Below are the code and all the weights of a small trained network. Each question names an input and a class and asks about switching units off, where a switched-off unit gives its printed mean instead of its output.

import numpy as np


def w(rows, s, z=0):
    codes = np.array(rows[::2]) - 128.0
    scale = np.full(codes.shape[1], s)
    scale[-1] = z or s
    return codes * scale


def f(y):
    return np.maximum(y, 0)


def log_softmax(a):
    a = a - a.max(-1, keepdims=True)
    return a - np.log(np.exp(a).sum(-1, keepdims=True))


def net(x, mask):
    res = np.array(x, float).reshape(1, 8) / 4 @ E
    y = f(res @ A[0][:, :-1].T + A[0][:, -1])
    res = res + np.where(mask, y, B[0][:, -1]) @ B[0][:, :-1]
    return log_softmax(res[-1] @ U[:, :-1].T + U[:, -1])


A, B = {}, {}
E = w([
[137,131,129,123],'x0',
[139,137,130,112],'x1',
[118,117,123,141],'x2',
[200,208,12,155],'x3',
[121,127,128,135],'x4',
[19,74,67,3],'x5',
[128,133,128,125],'x6',
[131,133,130,123],'x7',
],0.0079)
A[0] = w([
[180,156,163,143,80],'neuron 1',
[150,166,7,176,73],'neuron 2',
[135,188,32,129,90],'neuron 3',
[123,107,124,154,255],'neuron 4',
[116,158,158,211,144],'neuron 5',
[25,167,34,47,77],'neuron 6',
[77,153,211,125,92],'neuron 7',
[180,163,178,185,104],'neuron 8',
],0.011,0.0089)
B[0] = w([
[196,90,107,244,171],'neuron 1',
[86,127,185,175,204],'neuron 2',
[114,150,202,204,187],'neuron 3',
[94,217,72,53,255],'neuron 4',
[181,105,80,116,211],'neuron 5',
[177,69,129,131,215],'neuron 6',
[99,155,189,205,173],'neuron 7',
[169,89,125,76,219],'neuron 8',
],0.011,0.0092)
U = w([
[100,94,224,166,64],'0',
[169,5,106,127,3],'1',
[124,141,110,101,211],'2',
[128,146,123,98,169],'3',
[119,145,105,106,163],'4',
[123,130,117,108,153],'5',
],0.016,0.0058)

Each question gives the input, the list of numbers given to net, and the class t.
The units are the neurons (one row each of A and B). Each row of codes is followed by its name. A weight is (code - 128) times the scale printed after its matrix; where a second scale follows, it is the last column's (A, B and U).
mask holds one flag per neuron, in row order. A switched-off neuron (its flag False) gives its mean, the last column of its row in B, instead of its output. The means were averaged over made-up inputs and are rounded, as every weight is.
A unit's drop is (log p(t) with every unit on - log p(t) with that unit switched off) / (log p(t) with every unit on - log p(t) with every unit switched off).
The circuit of an input: a set's keep is (log p(t) with only the set's units on - log p(t) with every unit switched off) / (log p(t) with every unit on - log p(t) with every unit switched off). Starting from all 8 units, units are removed one at a time, each time the one whose removal leaves the highest keep (on an exact tie, the one counted first), for as long as the keep stays at least 0.8.
units of the circuit, in order: the units of the circuit, biggest drop first
unit that matters most: the unit with the biggest drop
top k neurons: the k neurons with the biggest drops, biggest first
drop of u: that unit's drop, to one decimal
input [-7,5,4,-1,2,-8,-2,3], class 1: units of the circuit, in order => (neuron 8; neuron 5)
input [-8,-7,-6,8,-4,-5,5,-8], class 0: unit that matters most => neuron 2
input [7,-7,0,-6,-3,-3,-7,2], class 4: units of the circuit, in order => (neuron 2; neuron 3; neuron 6)
input [0,-2,-7,-5,-3,-3,-7,-3], class 2: units of the circuit, in order => (neuron 2; neuron 3)
input [-2,4,2,7,-7,1,7,-2], class 0: top 2 neurons => (neuron 3; neuron 2)
input [-3,4,-5,0,0,-5,-1,7], class 1: units of the circuit, in order => (neuron 1; neuron 8)
input [7,7,8,7,5,-8,-8,-3], class 1: top 4 neurons => (neuron 8; neuron 5; neuron 1; neuron 7)
input [-7,4,8,-6,7,-2,-3,-8], class 2: units of the circuit, in order => (neuron 2; neuron 4)
input [1,-7,-5,5,4,7,6,-6], class 1: top 3 neurons => (neuron 6; neuron 4; neuron 7)
input [-2,0,-3,7,6,8,-6,7], class 1: top 3 neurons => (neuron 6; neuron 7; neuron 4)
input [5,-1,-6,7,-6,3,5,-2], class 0: units of the circuit, in order => (neuron 3; neuron 2)
input [3,-6,-8,5,4,8,7,-4], class 1: top 2 neurons => (neuron 6; neuron 4)
input [6,2,3,8,5,-8,7,1], class 0: top 3 neurons => (neuron 2; neuron 3; neuron 6)
input [7,-6,7,8,4,-5,6,1], class 0: units of the circuit, in order => (neuron 2)
input [-3,-4,7,-5,-4,-6,8,4], class 4: top 2 neurons => (neuron 6; neuron 4)
input [-1,5,-5,-2,6,8,7,-4], class 1: drop of neuron 6 => 1.4
input [-5,1,6,-1,0,-7,-2,0], class 1: drop of neuron 1 => 0.2
input [8,-4,-6,8,-4,-8,-8,1], class 0: drop of neuron 7 => -0.1
